Below is a small trained network, with its code and all its weights. Each question gives an input and a target symbol and asks what happens when units are switched off, that is, made to give their printed mean instead of their output.

import numpy as np


def w(rows, s, z=0):
    codes = np.array(rows[::2]) - 128.0
    scale = np.full(codes.shape[1], s)
    scale[-1] = z or s
    return codes * scale


def f(y):
    return np.maximum(y, 0)


def softmax(a):
    e = np.exp(a - a.max(-1, keepdims=True))
    return e / e.sum(-1, keepdims=True)


def log_softmax(a):
    a = a - a.max(-1, keepdims=True)
    return a - np.log(np.exp(a).sum(-1, keepdims=True))


def net(x, mask):
    ids = ['ΘΠΦΨβεμσ'.index(c) for c in x.split()]
    T = len(ids)
    res = E[ids] + P[:T]
    u = 0
    for l in range(2):
        r = res
        for j in range(2):
            rows = slice(2 * j, 2 * j + 2)
            q, k, v = (r @ M[l][rows].T for M in (Q, K, V))
            z = softmax(np.where(np.tri(T) > 0, q @ k.T / 2**0.5, -1e9)) @ v
            o = O[l][rows]
            res = res + np.where(mask[u + j], z, o[:, -1]) @ o[:, :-1]
        u += 2
        y = f(res @ A[l][:, :-1].T + A[l][:, -1])
        res = res + np.where(mask[u : u + 16], y, B[l][:, -1]) @ B[l][:, :-1]
        u += 16
    return log_softmax(res[-1] @ U[:, :-1].T + U[:, -1])


Q, K, V, O, A, B = {}, {}, {}, {}, {}, {}
E = w([
[74,153,49],'Θ',
[136,115,252],'Π',
[218,154,103],'Φ',
[167,133,181],'Ψ',
[80,167,174],'β',
[97,130,211],'ε',
[237,122,155],'μ',
[179,136,190],'σ',
],0.011)
P = w([
[163,216,174],'0',
[32,146,108],'1',
[201,7,121],'2',
[148,157,120],'3',
[9,143,104],'4',
[203,2,137],'5',
[158,172,128],'6',
[1,142,100],'7',
],0.0084)
Q[0] = w([
[190,115,112],'L0H1',
[183,41,249],'L0H1',
[143,88,101],'L0H2',
[143,163,199],'L0H2',
],0.014)
K[0] = w([
[179,118,182],'L0H1',
[168,234,172],'L0H1',
[125,94,109],'L0H2',
[168,161,255],'L0H2',
],0.0093)
V[0] = w([
[63,179,124],'L0H1',
[255,102,172],'L0H1',
[96,38,104],'L0H2',
[150,59,39],'L0H2',
],0.0052)
O[0] = w([
[13,116,141,157],'L0H1',
[243,252,161,157],'L0H1',
[229,22,180,64],'L0H2',
[240,47,82,4],'L0H2',
],0.0031,0.0032)
A[0] = w([
[133,103,192,127],'L0N1',
[116,132,171,154],'L0N2',
[155,76,70,134],'L0N3',
[87,156,167,126],'L0N4',
[178,69,94,92],'L0N5',
[55,123,172,145],'L0N6',
[89,21,196,117],'L0N7',
[106,186,178,110],'L0N8',
[113,149,159,128],'L0N9',
[201,74,101,255],'L0N10',
[111,211,92,153],'L0N11',
[233,33,179,93],'L0N12',
[46,50,56,107],'L0N13',
[162,15,53,149],'L0N14',
[105,255,106,119],'L0N15',
[153,117,203,129],'L0N16',
],0.0084,0.0063)
B[0] = w([
[143,119,135,200],'L0N1',
[125,77,158,219],'L0N2',
[109,121,167,147],'L0N3',
[134,135,161,216],'L0N4',
[108,115,166,145],'L0N5',
[183,122,149,253],'L0N6',
[114,95,60,203],'L0N7',
[125,131,158,217],'L0N8',
[132,104,188,186],'L0N9',
[110,66,90,241],'L0N10',
[75,168,99,204],'L0N11',
[56,123,78,200],'L0N12',
[253,216,123,173],'L0N13',
[90,103,222,168],'L0N14',
[97,170,127,220],'L0N15',
[171,113,112,219],'L0N16',
],0.0081,0.0047)
Q[1] = w([
[142,26,188],'L1H1',
[222,244,254],'L1H1',
[121,95,103],'L1H2',
[231,117,52],'L1H2',
],0.007)
K[1] = w([
[244,239,244],'L1H1',
[171,44,145],'L1H1',
[92,139,97],'L1H2',
[189,188,96],'L1H2',
],0.011)
V[1] = w([
[35,198,73],'L1H1',
[232,160,212],'L1H1',
[27,43,133],'L1H2',
[255,205,56],'L1H2',
],0.0041)
O[1] = w([
[104,147,114,92],'L1H1',
[218,85,255,253],'L1H1',
[138,129,181,159],'L1H2',
[165,128,83,1],'L1H2',
],0.0071,0.0028)
A[1] = w([
[131,124,183,92],'L1N1',
[141,121,162,121],'L1N2',
[139,175,98,56],'L1N3',
[68,104,135,236],'L1N4',
[178,100,133,130],'L1N5',
[53,142,114,152],'L1N6',
[252,109,134,97],'L1N7',
[228,120,118,169],'L1N8',
[63,83,71,186],'L1N9',
[172,218,58,80],'L1N10',
[135,97,155,183],'L1N11',
[86,100,125,229],'L1N12',
[156,118,51,254],'L1N13',
[88,97,75,252],'L1N14',
[122,100,179,150],'L1N15',
[197,108,130,67],'L1N16',
],0.014,0.004)
B[1] = w([
[145,93,98,228],'L1N1',
[182,96,76,197],'L1N2',
[198,35,98,145],'L1N3',
[158,240,131,206],'L1N4',
[75,140,162,176],'L1N5',
[76,149,167,173],'L1N6',
[1,86,137,192],'L1N7',
[53,128,94,173],'L1N8',
[138,229,95,165],'L1N9',
[155,12,33,170],'L1N10',
[172,132,117,219],'L1N11',
[159,201,129,186],'L1N12',
[90,116,87,160],'L1N13',
[146,230,72,168],'L1N14',
[168,72,134,254],'L1N15',
[33,103,146,159],'L1N16',
],0.0084,0.0096)
U = w([
[130,176,81,71],'Θ',
[97,60,148,6],'Π',
[129,135,116,236],'Φ',
[161,97,72,138],'Ψ',
[253,136,125,177],'β',
[140,135,126,253],'ε',
[63,175,166,145],'μ',
[66,118,108,49],'σ',
],0.013,0.003)

Each question gives the input, a string of symbols that net reads in full, and the target symbol t.
The units are the heads (2 rows each of Q, K, V and O) and the neurons (one row each of A and B). Each row of codes is followed by its name. A weight is (code - 128) times the scale printed after its matrix; where a second scale follows, it is the last column's (O, A, B and U).
mask holds one flag per unit, layer by layer, with each layer's heads first. A switched-off unit (its flag False) gives its mean, the last column of its rows in O or B, instead of its output. The means were averaged over made-up inputs and are rounded, as every weight is.
A unit's drop is (log p(t) with every unit on - log p(t) with that unit switched off) / (log p(t) with every unit on - log p(t) with every unit switched off).
top k neurons: the k neurons with the biggest drops, biggest first
k most important neurons of layer l: the k neurons of layer l with the biggest drops, biggest first
heads that matter: for each layer, one digit per head in row order, 1 if its drop is at least 0.15 and else 0, layers parted by /
drop when u is switched off: that unit's drop, to one decimal
input Θ Π σ Π β Π, target Θ: 3 most important neurons of layer 0 -> (L0N7; L0N12; L0N10)
input Θ Π Π Π Φ σ, target Θ: 2 most important neurons of layer 0 -> (L0N12; L0N10)
input β β Θ, target β: top 4 neurons -> (L0N14; L0N3; L0N16; L0N6)
input Θ Θ Π Θ ε Ψ, target Θ: top neuron -> (L0N12)
input Θ Π β, target Θ: heads that matter -> 00 / 10
input Π Π Φ, target Π: heads that matter -> 00 / 10
input Π Θ σ Π ε Θ, target Π: 2 most important neurons of layer 0 -> (L0N14; L0N13)
input Π Π β, target Π: heads that matter -> 00 / 10
input Π Θ μ σ Π Φ, target Π: 2 most important neurons of layer 0 -> (L0N14; L0N7)
input Θ σ Π, target Θ: 2 most important neurons of layer 0 -> (L0N12; L0N7)
input σ Φ Φ Π Π μ Φ, target Ψ: top 2 neurons -> (L1N10; L0N12)
input Π Π Π Θ β ε Π, target Π: top 2 neurons -> (L1N7; L0N12)
input Π β Π Θ Φ ε, target Π: top 2 neurons -> (L1N7; L0N11)
input Π Π β Π Π Θ, target Π: top 2 neurons -> (L0N13; L0N14)
input ε β β Π σ, target β: 2 most important neurons of layer 0 -> (L0N12; L0N6)
input β μ Θ Θ β Π Π Φ, target Θ: 2 most important neurons of layer 1 -> (L1N14; L1N9)
input Π β Π Π ε β, target Π: heads that matter -> 10 / 10
input Π σ Π Π Φ Π β Φ, target Θ: 3 most important neurons of layer 1 -> (L1N14; L1N9; L1N15)
input σ β β Θ, target Θ: most important neuron of layer 0 -> (L0N6)
input β σ β, target β: top 2 neurons -> (L0N13; L1N7)
input β Θ β, target β: 4 most important neurons of layer 1 -> (L1N7; L1N8; L1N16; L1N6)
input Π σ Π Ψ σ μ, target Π: most important neuron of layer 0 -> (L0N14)
input Π Φ Ψ, target Π: drop when L1H1 is switched off -> 1.5
input Φ Π Θ β Φ Π μ, target σ: drop when L1N3 is switched off -> 0.0
input Π μ Φ Θ σ Π Θ, target Θ: drop when L1N9 is switched off -> 0.2
